Below is a small trained network, with its code and all its weights. Each question gives an input and a class and asks what happens when units are switched off, that is, made to give their printed mean instead of their output.

import numpy as np


def w(rows, s, z=0):
    codes = np.array(rows[::2]) - 128.0
    scale = np.full(codes.shape[1], s)
    scale[-1] = z or s
    return codes * scale


def norm(h):
    return h / np.sqrt((h * h).mean(-1, keepdims=True) + 1e-5)


def f(y):
    return y / 2 * (1 + np.tanh(0.7978845608 * (y + 0.044715 * y**3)))


def log_softmax(a):
    a = a - a.max(-1, keepdims=True)
    return a - np.log(np.exp(a).sum(-1, keepdims=True))


def net(x, mask):
    res = np.array(x, float).reshape(1, 6) / 4 @ E
    u = 0
    for l in range(4):
        y = f(norm(res) @ A[l][:, :-1].T + A[l][:, -1])
        res = res + np.where(mask[u : u + 9], y, B[l][:, -1]) @ B[l][:, :-1]
        u += 9
    return log_softmax(norm(res)[-1] @ U[:, :-1].T + U[:, -1])


A, B = {}, {}
E = w([
[251,38,170,118,214,189,207,115,109],'x0',
[144,212,243,177,62,176,203,70,66],'x1',
[135,134,136,124,129,127,125,133,137],'x2',
[127,128,130,130,130,116,135,140,122],'x3',
[128,124,130,133,127,129,124,127,124],'x4',
[138,185,151,46,190,76,75,70,18],'x5',
],0.012)
A[0] = w([
[102,71,148,133,42,112,150,184,213,197],'L0N1',
[168,46,150,196,85,190,158,181,164,111],'L0N2',
[205,22,116,117,223,153,117,151,133,61],'L0N3',
[114,111,52,138,103,110,52,159,128,113],'L0N4',
[99,173,87,155,51,210,88,185,194,86],'L0N5',
[150,124,181,159,140,193,217,93,79,2],'L0N6',
[157,209,177,171,2,137,120,98,101,83],'L0N7',
[120,100,170,106,148,141,120,91,145,66],'L0N8',
[102,158,61,129,121,81,72,134,175,86],'L0N9',
],0.0088,0.0054)
B[0] = w([
[152,85,42,227,139,193,120,143,97,249],'L0N1',
[105,123,127,58,93,115,169,36,241,244],'L0N2',
[7,207,31,205,207,128,133,99,130,255],'L0N3',
[114,65,187,125,76,165,96,156,107,194],'L0N4',
[132,83,155,240,138,78,132,152,57,215],'L0N5',
[195,81,207,94,54,114,119,241,148,206],'L0N6',
[2,214,43,157,185,134,185,142,136,248],'L0N7',
[186,157,76,139,118,126,136,220,98,123],'L0N8',
[208,112,187,87,60,149,106,150,118,195],'L0N9',
],0.0075,0.0069)
A[1] = w([
[164,44,169,112,45,136,169,149,184,94],'L1N1',
[153,118,195,47,86,107,70,140,126,2],'L1N2',
[93,82,176,168,92,184,150,157,112,125],'L1N3',
[101,151,120,126,176,57,119,91,91,124],'L1N4',
[212,121,205,134,107,186,132,146,61,22],'L1N5',
[160,76,100,81,182,104,138,136,157,12],'L1N6',
[177,178,113,99,85,76,132,153,128,72],'L1N7',
[178,109,153,155,100,192,183,104,71,133],'L1N8',
[59,177,145,7,93,132,77,131,147,60],'L1N9',
],0.011,0.0039)
B[1] = w([
[233,188,165,108,54,213,143,115,116,254],'L1N1',
[46,78,150,130,161,83,100,201,98,162],'L1N2',
[166,153,86,57,91,88,126,188,182,247],'L1N3',
[252,145,148,91,101,231,105,93,147,255],'L1N4',
[139,110,140,43,202,2,132,71,128,199],'L1N5',
[105,149,107,135,131,186,152,164,94,167],'L1N6',
[121,87,147,160,125,143,148,92,63,126],'L1N7',
[125,172,131,81,136,39,96,159,182,228],'L1N8',
[133,88,247,138,123,159,130,84,46,221],'L1N9',
],0.0089,0.005)
A[2] = w([
[55,57,100,187,143,98,108,120,96,233],'L2N1',
[174,78,121,119,178,144,132,127,144,6],'L2N2',
[171,125,200,55,151,123,104,42,109,87],'L2N3',
[181,112,157,113,127,64,171,139,112,99],'L2N4',
[92,156,153,107,110,129,161,68,108,82],'L2N5',
[56,61,217,33,197,19,78,120,106,48],'L2N6',
[135,168,136,63,190,125,94,153,10,252],'L2N7',
[191,24,137,137,39,127,9,144,98,43],'L2N8',
[77,167,209,97,146,138,34,113,13,41],'L2N9',
],0.011,0.0037)
B[2] = w([
[192,153,175,81,132,133,173,125,191,189],'L2N1',
[92,139,132,158,110,186,105,157,92,143],'L2N2',
[100,105,35,166,112,52,180,192,147,222],'L2N3',
[152,160,85,95,138,113,136,96,203,154],'L2N4',
[196,123,116,171,121,129,136,85,155,156],'L2N5',
[82,70,138,73,252,102,175,102,163,194],'L2N6',
[90,144,193,135,175,175,82,72,48,255],'L2N7',
[168,50,166,72,82,58,89,194,122,200],'L2N8',
[169,105,189,120,113,182,187,81,150,238],'L2N9',
],0.011,0.0099)
A[3] = w([
[33,158,93,186,93,116,146,152,161,3],'L3N1',
[74,79,64,180,128,164,99,146,202,136],'L3N2',
[90,129,116,209,34,149,144,197,150,65],'L3N3',
[146,114,110,134,192,152,81,113,14,61],'L3N4',
[124,121,125,155,182,151,44,147,55,63],'L3N5',
[99,104,147,120,201,140,113,54,80,32],'L3N6',
[111,124,127,145,134,91,125,118,129,89],'L3N7',
[160,48,181,122,113,90,76,151,118,101],'L3N8',
[210,121,64,72,87,12,82,191,134,54],'L3N9',
],0.011,0.0056)
B[3] = w([
[69,130,101,131,153,87,144,133,114,183],'L3N1',
[136,80,154,135,143,134,180,127,9,244],'L3N2',
[78,193,100,112,184,54,67,97,140,249],'L3N3',
[85,155,129,139,107,133,73,167,201,227],'L3N4',
[112,139,128,90,144,142,65,97,198,171],'L3N5',
[156,176,58,138,73,128,109,198,149,253],'L3N6',
[111,114,112,108,141,119,127,89,134,111],'L3N7',
[66,57,140,122,85,121,142,125,147,210],'L3N8',
[151,134,93,201,80,162,51,135,100,231],'L3N9',
],0.014,0.0059)
U = w([
[116,50,92,190,4,61,54,195,107,58],'0',
[86,33,243,35,125,135,90,120,117,252],'1',
[26,210,72,202,116,12,156,125,121,126],'2',
[123,211,216,164,65,207,129,56,55,133],'3',
[139,42,56,190,185,188,215,135,92,230],'4',
[108,172,93,101,196,224,26,137,160,46],'5',
[220,170,141,105,25,118,187,143,230,168],'6',
[154,170,151,44,235,24,152,94,133,25],'7',
],0.017,0.0014)

Each question gives the input, the list of numbers given to net, and the class t.
The units are the neurons (one row each of A and B). Each row of codes is followed by its name. A weight is (code - 128) times the scale printed after its matrix; where a second scale follows, it is the last column's (A, B and U).
mask holds one flag per neuron, layer by layer. A switched-off neuron (its flag False) gives its mean, the last column of its row in B, instead of its output. The means were averaged over made-up inputs and are rounded, as every weight is.
A unit's drop is (log p(t) with every unit on - log p(t) with that unit switched off) / (log p(t) with every unit on - log p(t) with every unit switched off).
The circuit of an input: a set's keep is (log p(t) with only the set's units on - log p(t) with every unit switched off) / (log p(t) with every unit on - log p(t) with every unit switched off). Starting from the 12 units with the biggest drops (on a tie, the unit counted first), units are removed one at a time, each time the one whose removal leaves the highest keep (on an exact tie, the one counted first), for as long as the keep stays at least 0.8.
circuit, biggest first: the units of the circuit, biggest drop first
unit that matters most: the unit with the biggest drop
k most important neurons: the k neurons with the biggest drops, biggest first
top k neurons in layer l: the k neurons of layer l with the biggest drops, biggest first
drop of u: that unit's drop, to one decimal
input [6,5,-5,-2,4,2], class 7: circuit, biggest first -> [L1N5]
input [7,1,6,-8,4,-2], class 6: 3 most important neurons -> [L0N6, L0N7, L1N1]
input [1,-5,-8,-6,1,4], class 5: 2 most important neurons -> [L0N3, L0N6]
input [1,-8,8,8,-2,7], class 5: circuit, biggest first -> [L2N7, L3N4]
input [-4,0,-5,4,8,8], class 1: top 2 neurons in layer 0 -> [L0N3, L0N7]
input [-7,1,-2,-8,5,5], class 3: 2 most important neurons -> [L0N7, L0N6]
input [1,-5,7,-6,-8,-7], class 4: 3 most important neurons -> [L3N2, L0N6, L0N3]
input [6,5,-7,2,-6,0], class 6: 2 most important neurons -> [L1N1, L0N6]
input [1,6,-6,1,3,3], class 7: 2 most important neurons -> [L0N3, L0N6]
input [1,-8,5,1,6,-6], class 4: top 3 neurons in layer 0 -> [L0N3, L0N6, L0N2]
input [1,-2,1,8,8,7], class 5: 2 most important neurons -> [L0N6, L2N7]
input [-6,0,4,-5,8,-1], class 0: 3 most important neurons -> [L0N3, L0N9, L2N8]
input [-6,1,3,4,-2,7], class 3: 2 most important neurons -> [L0N6, L2N9]
input [-1,8,-5,3,-4,-8], class 2: most important neuron -> [L0N7]
input [-3,1,4,-5,1,-8], class 2: 2 most important neurons -> [L3N3, L0N6]
input [0,3,3,-4,-1,-6], class 2: drop of L3N3 -> 0.3
input [-4,-6,6,3,-4,1], class 1: drop of L1N2 -> 0.2
input [6,6,4,-5,-7,3], class 7: drop of L1N5 -> 0.3
input [8,-1,-6,2,-5,8], class 5: drop of L0N3 -> 0.3
input [1,-3,-1,-7,-8,-4], class 4: unit that matters most -> L3N2
